Here is a tiny trained network, its code and every weight. The questions are about switching its units off for an input and a class, where a switched-off unit gives its printed mean instead of its output.

import numpy as np


def w(rows, s, z=0):
    codes = np.array(rows[::2]) - 128.0
    scale = np.full(codes.shape[1], s)
    scale[-1] = z or s
    return codes * scale


def f(y):
    return np.maximum(y, 0)


def log_softmax(a):
    a = a - a.max(-1, keepdims=True)
    return a - np.log(np.exp(a).sum(-1, keepdims=True))


def net(x, mask):
    res = np.array(x, float).reshape(1, 7) / 4 @ E
    y = f(res @ A[0][:, :-1].T + A[0][:, -1])
    res = res + np.where(mask, y, B[0][:, -1]) @ B[0][:, :-1]
    return log_softmax(res[-1] @ U[:, :-1].T + U[:, -1])


A, B = {}, {}
E = w([
[236,55,139,14,109,170],'x0',
[226,115,66,185,109,1],'x1',
[208,173,96,210,100,227],'x2',
[133,254,143,54,57,83],'x3',
[132,181,30,67,242,129],'x4',
[125,128,129,126,129,125],'x5',
[127,128,130,128,129,128],'x6',
],0.0065)
A[0] = w([
[90,131,105,179,146,130,153],'N0',
[168,100,120,147,102,51,78],'N1',
[119,255,96,88,67,93,137],'N2',
[189,75,93,79,85,172,80],'N3',
[152,225,136,69,84,132,138],'N4',
[202,122,98,197,107,77,100],'N5',
[113,174,75,98,236,116,132],'N6',
[110,73,205,138,33,119,139],'N7',
[75,154,208,114,167,177,105],'N8',
[126,56,100,192,234,162,106],'N9',
[125,162,146,128,122,219,125],'N10',
[79,112,157,75,112,178,102],'N11',
[53,152,139,211,138,103,70],'N12',
[142,66,101,188,156,167,193],'N13',
[226,162,100,186,127,223,161],'N14',
[208,82,150,53,92,164,66],'N15',
[111,109,143,127,142,115,254],'N16',
[170,114,91,171,123,70,70],'N17',
[74,166,116,190,133,104,73],'N18',
[110,73,208,183,60,111,87],'N19',
[129,160,64,68,209,129,116],'N20',
[232,149,78,199,97,109,118],'N21',
[145,85,105,111,103,26,98],'N22',
[86,168,134,176,135,117,86],'N23',
[68,121,153,116,117,221,89],'N24',
[48,189,84,184,116,100,111],'N25',
[129,118,168,155,65,136,101],'N26',
[111,139,151,120,122,202,106],'N27',
[71,32,123,114,163,82,160],'N28',
[161,103,158,40,137,101,189],'N29',
],0.0082,0.0072)
B[0] = w([
[175,113,170,131,129,118,187],'N0',
[60,97,65,91,198,150,170],'N1',
[143,51,177,86,66,120,245],'N2',
[171,122,183,154,195,139,178],'N3',
[131,41,165,79,53,103,221],'N4',
[78,97,82,86,144,128,196],'N5',
[161,196,73,116,84,172,224],'N6',
[174,233,49,102,119,201,217],'N7',
[107,86,55,125,153,66,191],'N8',
[170,67,160,23,27,157,207],'N9',
[33,77,89,163,162,75,190],'N10',
[90,106,64,126,169,83,178],'N11',
[196,110,148,112,197,157,182],'N12',
[109,117,170,122,35,106,226],'N13',
[49,196,198,220,111,132,245],'N14',
[187,106,179,129,240,116,190],'N15',
[134,189,136,223,98,94,254],'N16',
[74,78,98,3,159,154,167],'N17',
[186,60,180,110,214,171,170],'N18',
[183,195,61,40,119,198,193],'N19',
[175,197,88,106,98,178,211],'N20',
[22,110,101,113,178,109,217],'N21',
[37,121,97,112,158,132,188],'N22',
[180,104,167,108,195,149,164],'N23',
[109,72,58,85,154,73,189],'N24',
[198,96,185,132,182,136,209],'N25',
[162,172,77,107,153,159,166],'N26',
[92,100,76,106,152,73,172],'N27',
[96,185,195,171,51,120,217],'N28',
[116,160,187,230,176,120,232],'N29',
],0.0067,0.0071)
U = w([
[50,64,40,80,190,112,44],'0',
[238,97,206,114,235,158,70],'1',
[131,144,137,135,92,125,255],'2',
[201,206,52,88,84,208,68],'3',
[151,51,180,78,3,136,55],'4',
[128,145,137,153,107,108,219],'5',
[55,192,185,159,117,120,128],'6',
],0.012,0.0094)

Each question gives the input, the list of numbers given to net, and the class t.
The units are the neurons (one row each of A and B). Each row of codes is followed by its name. A weight is (code - 128) times the scale printed after its matrix; where a second scale follows, it is the last column's (A, B and U).
mask holds one flag per neuron, in row order. A switched-off neuron (its flag False) gives its mean, the last column of its row in B, instead of its output. The means were averaged over made-up inputs and are rounded, as every weight is.
A unit's drop is (log p(t) with every unit on - log p(t) with that unit switched off) / (log p(t) with every unit on - log p(t) with every unit switched off).
The circuit of an input: a set's keep is (log p(t) with only the set's units on - log p(t) with every unit switched off) / (log p(t) with every unit on - log p(t) with every unit switched off). Starting from the 12 units with the biggest drops (on a tie, the unit counted first), units are removed one at a time, each time the one whose removal leaves the highest keep (on an exact tie, the one counted first), for as long as the keep stays at least 0.8.
circuit, biggest first: the units of the circuit, biggest drop first
unit that matters most: the unit with the biggest drop
k most important neurons: the k neurons with the biggest drops, biggest first
drop of u: that unit's drop, to one decimal
input [-4,5,-1,-5,8,-1,-4], class 3: unit that matters most	N6
input [-8,7,2,1,1,4,-5], class 1: 2 most important neurons	N25; N18
input [1,1,-1,-6,2,0,1], class 4: circuit, biggest first	N9; N13
input [-7,7,-4,-3,8,-7,-3], class 3: circuit, biggest first	N6; N20
input [-3,5,-4,-6,4,-8,-8], class 2: 2 most important neurons	N2; N4
input [-3,1,-4,6,2,2,3], class 4: circuit, biggest first	N2; N4
input [4,3,-5,-2,6,-3,-8], class 5: 4 most important neurons	N7; N29; N19; N28
input [4,2,-1,2,-2,-3,2], class 1: 4 most important neurons	N15; N14; N13; N28
input [7,-8,6,2,1,5,8], class 0: circuit, biggest first	N10; N24
input [-2,3,1,8,-8,6,5], class 3: 2 most important neurons	N7; N19
input [7,7,-4,-7,-1,-1,2], class 0: 2 most important neurons	N22; N1
input [4,7,3,7,-5,-7,4], class 0: circuit, biggest first	N21; N1; N5
input [0,7,5,5,2,5,5], class 0: circuit, biggest first	N21; N5
input [-3,7,8,4,6,-7,4], class 6: circuit, biggest first	N14
input [8,0,2,7,-6,-3,1], class 1: 2 most important neurons	N15; N3
input [-5,0,6,-6,7,-2,1], class 3: 2 most important neurons	N6; N9
input [-6,4,-2,-6,-8,0,-1], class 3: circuit, biggest first	N19; N7
input [-3,3,5,-6,2,-1,3], class 4: 3 most important neurons	N9; N13; N29
input [2,1,-8,8,7,2,-7], class 4: 3 most important neurons	N2; N4; N7
input [-3,3,-7,-4,6,-2,-6], class 6: circuit, biggest first	N28
input [-7,-3,-5,-8,1,4,-6], class 4: 2 most important neurons	N9; N28
input [5,3,-1,-1,8,2,3], class 3: 2 most important neurons	N20; N6
input [-2,1,-5,7,2,3,0], class 4: 3 most important neurons	N2; N4; N14
input [4,-7,6,2,3,6,2], class 0: 2 most important neurons	N10; N24
input [-4,-3,-4,-7,-8,4,5], class 3: drop of N7	0.4
input [-8,-3,-3,5,-6,-8,-1], class 1: drop of N25	0.1
input [8,3,-2,6,-2,-8,-5], class 1: circuit, biggest first	N15
